Here is a tiny trained network, its code and every weight. The questions are about switching its units off for an input and a target symbol, where a switched-off unit gives its printed mean instead of its output.

import numpy as np


def w(rows, s, z=0):
    codes = np.array(rows[::2]) - 128.0
    scale = np.full(codes.shape[1], s)
    scale[-1] = z or s
    return codes * scale


def norm(h):
    return h / np.sqrt((h * h).mean(-1, keepdims=True) + 1e-5)


def f(y):
    return y / 2 * (1 + np.tanh(0.7978845608 * (y + 0.044715 * y**3)))


def softmax(a):
    e = np.exp(a - a.max(-1, keepdims=True))
    return e / e.sum(-1, keepdims=True)


def log_softmax(a):
    a = a - a.max(-1, keepdims=True)
    return a - np.log(np.exp(a).sum(-1, keepdims=True))


def net(x, mask):
    ids = ['ΓΦΨΩαδζξτ'.index(c) for c in x.split()]
    T = len(ids)
    res = E[ids] + P[:T]
    u = 0
    for l in range(2):
        r = norm(res)
        for j in range(3):
            rows = slice(2 * j, 2 * j + 2)
            q, k, v = (r @ M[l][rows].T for M in (Q, K, V))
            z = softmax(np.where(np.tri(T) > 0, q @ k.T / 2**0.5, -1e9)) @ v
            o = O[l][rows]
            res = res + np.where(mask[u + j], z, o[:, -1]) @ o[:, :-1]
        u += 3
        y = f(norm(res) @ A[l][:, :-1].T + A[l][:, -1])
        res = res + np.where(mask[u : u + 4], y, B[l][:, -1]) @ B[l][:, :-1]
        u += 4
    return log_softmax(norm(res)[-1] @ U[:, :-1].T + U[:, -1])


Q, K, V, O, A, B = {}, {}, {}, {}, {}, {}
E = w([
[135,158,67,121,155,131,134],'Γ',
[147,121,139,89,168,88,127],'Φ',
[135,68,89,133,179,129,71],'Ψ',
[118,191,110,92,163,186,197],'Ω',
[60,109,158,152,152,146,74],'α',
[125,146,71,106,192,150,164],'δ',
[166,174,84,2,150,115,138],'ζ',
[120,114,137,128,100,149,147],'ξ',
[117,127,206,152,113,92,54],'τ',
],0.023)
P = w([
[85,146,214,1,223,239,34],'0',
[151,129,176,78,183,201,84],'1',
[141,122,148,104,161,177,121],'2',
[116,151,125,146,153,142,144],'3',
[110,154,101,177,155,134,178],'4',
[123,158,106,180,153,125,193],'5',
[97,170,112,187,148,112,191],'6',
[107,198,114,152,166,100,211],'7',
],0.0064)
Q[0] = w([
[146,115,215,72,158,106,147],'0.h1',
[148,53,172,128,86,92,142],'0.h1',
[105,126,163,185,106,234,72],'0.h2',
[206,88,173,135,163,115,164],'0.h2',
[126,242,86,59,255,46,151],'0.h3',
[41,111,169,139,113,90,86],'0.h3',
],0.007)
K[0] = w([
[145,254,206,127,215,120,87],'0.h1',
[161,67,109,81,131,102,110],'0.h1',
[91,163,137,72,134,149,127],'0.h2',
[164,183,33,97,71,71,162],'0.h2',
[84,40,68,177,112,128,177],'0.h3',
[106,120,99,145,203,105,120],'0.h3',
],0.0086)
V[0] = w([
[62,139,179,3,88,38,99],'0.h1',
[181,118,173,127,89,92,159],'0.h1',
[212,166,166,78,95,144,92],'0.h2',
[176,202,118,102,150,98,253],'0.h2',
[136,84,165,55,168,161,133],'0.h3',
[148,144,228,172,132,167,190],'0.h3',
],0.0069)
O[0] = w([
[112,172,2,156,105,99,193,231],'0.h1',
[79,20,61,148,188,36,129,57],'0.h1',
[49,194,183,52,170,132,21,156],'0.h2',
[65,120,112,110,100,137,85,127],'0.h2',
[130,200,157,219,171,126,124,254],'0.h3',
[56,79,104,121,7,112,186,98],'0.h3',
],0.0056,0.0053)
A[0] = w([
[129,208,97,164,125,46,66,226],'0.n1',
[172,225,117,66,170,128,140,212],'0.n2',
[88,148,161,16,142,178,51,190],'0.n3',
[152,174,218,174,138,254,160,1],'0.n4',
],0.0063,0.0011)
B[0] = w([
[196,94,183,75,146,133,191,189],'0.n1',
[187,142,59,254,19,48,178,254],'0.n2',
[160,243,106,193,173,130,162,186],'0.n3',
[49,68,65,111,83,22,127,184],'0.n4',
],0.0074,0.0078)
Q[1] = w([
[124,158,43,158,216,72,63],'1.h1',
[154,117,179,123,2,69,119],'1.h1',
[186,109,155,99,179,187,35],'1.h2',
[168,241,124,186,146,96,107],'1.h2',
[166,75,84,130,26,167,70],'1.h3',
[92,30,206,78,60,185,166],'1.h3',
],0.0089)
K[1] = w([
[116,76,81,167,27,102,153],'1.h1',
[44,125,228,132,153,110,67],'1.h1',
[215,237,120,73,109,169,161],'1.h2',
[224,69,202,123,173,138,114],'1.h2',
[197,213,57,70,166,130,147],'1.h3',
[147,255,114,150,101,69,139],'1.h3',
],0.008)
V[1] = w([
[51,167,99,167,178,147,124],'1.h1',
[171,95,112,93,109,171,179],'1.h1',
[228,131,58,75,190,138,166],'1.h2',
[64,146,2,216,213,225,127],'1.h2',
[151,186,49,104,6,72,134],'1.h3',
[21,147,183,116,102,59,112],'1.h3',
],0.0064)
O[1] = w([
[130,126,43,183,103,216,158,205],'1.h1',
[218,49,40,22,68,132,152,65],'1.h1',
[137,31,166,125,129,227,126,95],'1.h2',
[189,14,106,126,33,149,87,254],'1.h2',
[86,132,61,143,111,115,254,47],'1.h3',
[120,218,175,117,49,190,126,225],'1.h3',
],0.0078,0.0056)
A[1] = w([
[179,152,62,167,101,128,104,84],'1.n1',
[100,133,160,138,40,102,55,20],'1.n2',
[115,94,71,165,109,86,128,85],'1.n3',
[198,162,150,254,44,22,116,248],'1.n4',
],0.0091,0.0019)
B[1] = w([
[133,92,195,193,9,124,27,177],'1.n1',
[160,202,24,47,117,132,151,156],'1.n2',
[107,154,26,226,103,73,105,139],'1.n3',
[50,138,107,49,215,97,112,255],'1.n4',
],0.011,0.016)
U = w([
[108,204,120,217,151,199,59,242],'Γ',
[97,96,61,77,184,91,153,184],'Φ',
[173,45,148,136,148,146,76,136],'Ψ',
[101,104,127,165,83,179,146,101],'Ω',
[60,184,181,63,84,144,46,40],'α',
[118,116,115,201,106,117,89,4],'δ',
[254,175,106,74,104,129,170,94],'ζ',
[11,97,165,133,30,110,200,133],'ξ',
[128,164,180,91,199,85,166,131],'τ',
],0.0079,0.0039)

Each question gives the input, a string of symbols that net reads in full, and the target symbol t.
The units are the heads (2 rows each of Q, K, V and O) and the neurons (one row each of A and B). Each row of codes is followed by its name. A weight is (code - 128) times the scale printed after its matrix; where a second scale follows, it is the last column's (O, A, B and U).
mask holds one flag per unit, layer by layer, with each layer's heads first. A switched-off unit (its flag False) gives its mean, the last column of its rows in O or B, instead of its output. The means were averaged over made-up inputs and are rounded, as every weight is.
A unit's drop is (log p(t) with every unit on - log p(t) with that unit switched off) / (log p(t) with every unit on - log p(t) with every unit switched off).
The circuit of an input: a set's keep is (log p(t) with only the set's units on - log p(t) with every unit switched off) / (log p(t) with every unit on - log p(t) with every unit switched off). Starting from the 12 units with the biggest drops (on a tie, the unit counted first), units are removed one at a time, each time the one whose removal leaves the highest keep (on an exact tie, the one counted first), for as long as the keep stays at least 0.8.
units of the circuit, in order: the units of the circuit, biggest drop first
unit that matters most: the unit with the biggest drop
k most important neurons: the k neurons with the biggest drops, biggest first
top k neurons in layer l: the k neurons of layer l with the biggest drops, biggest first
which heads matter: for each layer, one digit per head in row order, 1 if its drop is at least 0.15 and else 0, layers parted by /
drop when u is switched off: that unit's drop, to one decimal
input Φ ξ ξ ξ Φ, target ξ: units of the circuit, in order	(1.h3 0.h3)
input δ Φ ζ α ξ α Ω Ω, target ξ: which heads matter	001 / 000
input α α ζ, target Γ: 3 most important neurons	(0.n2 0.n4 1.n1)
input ξ α Φ ξ α Φ Ψ, target Ψ: 3 most important neurons	(0.n2 1.n4 0.n3)
input α Φ Φ α ζ Φ, target α: units of the circuit, in order	(1.h3 0.n4 0.h2)
input Φ Ω Ω ζ Γ Ψ, target Ψ: which heads matter	000 / 001
input Ψ Φ Ψ Φ, target Ψ: which heads matter	000 / 011
input α ξ Γ ζ Φ α, target Φ: 2 most important neurons	(0.n4 1.n1)
input Φ Φ Ψ Ω Φ, target Ψ: which heads matter	000 / 010
input Γ ζ Φ Ψ ζ Γ, target Ψ: unit that matters most	1.h2
input α α Ω Φ Φ Φ α, target Φ: top 2 neurons in layer 1	(1.n2 1.n1)
input Γ Ψ Φ α Φ, target α: 2 most important neurons	(0.n2 0.n4)
input α Φ Γ Φ Ψ ζ, target Ψ: which heads matter	000 / 011
input Ψ α Φ α ξ, target Φ: top 2 neurons in layer 0	(0.n4 0.n3)
input Φ Φ ζ ξ ξ Φ, target ξ: which heads matter	001 / 001
input Φ Γ Γ ζ α Ω Φ δ, target α: 4 most important neurons	(0.n2 1.n1 1.n4 0.n4)
input Φ Γ Ψ α Ψ Ψ ξ, target Φ: 3 most important neurons	(0.n4 1.n1 1.n4)
input τ Φ τ, target τ: top neuron in layer 1	(1.n1)
input τ ξ ξ τ, target τ: drop when 0.n1 is switched off	0.1
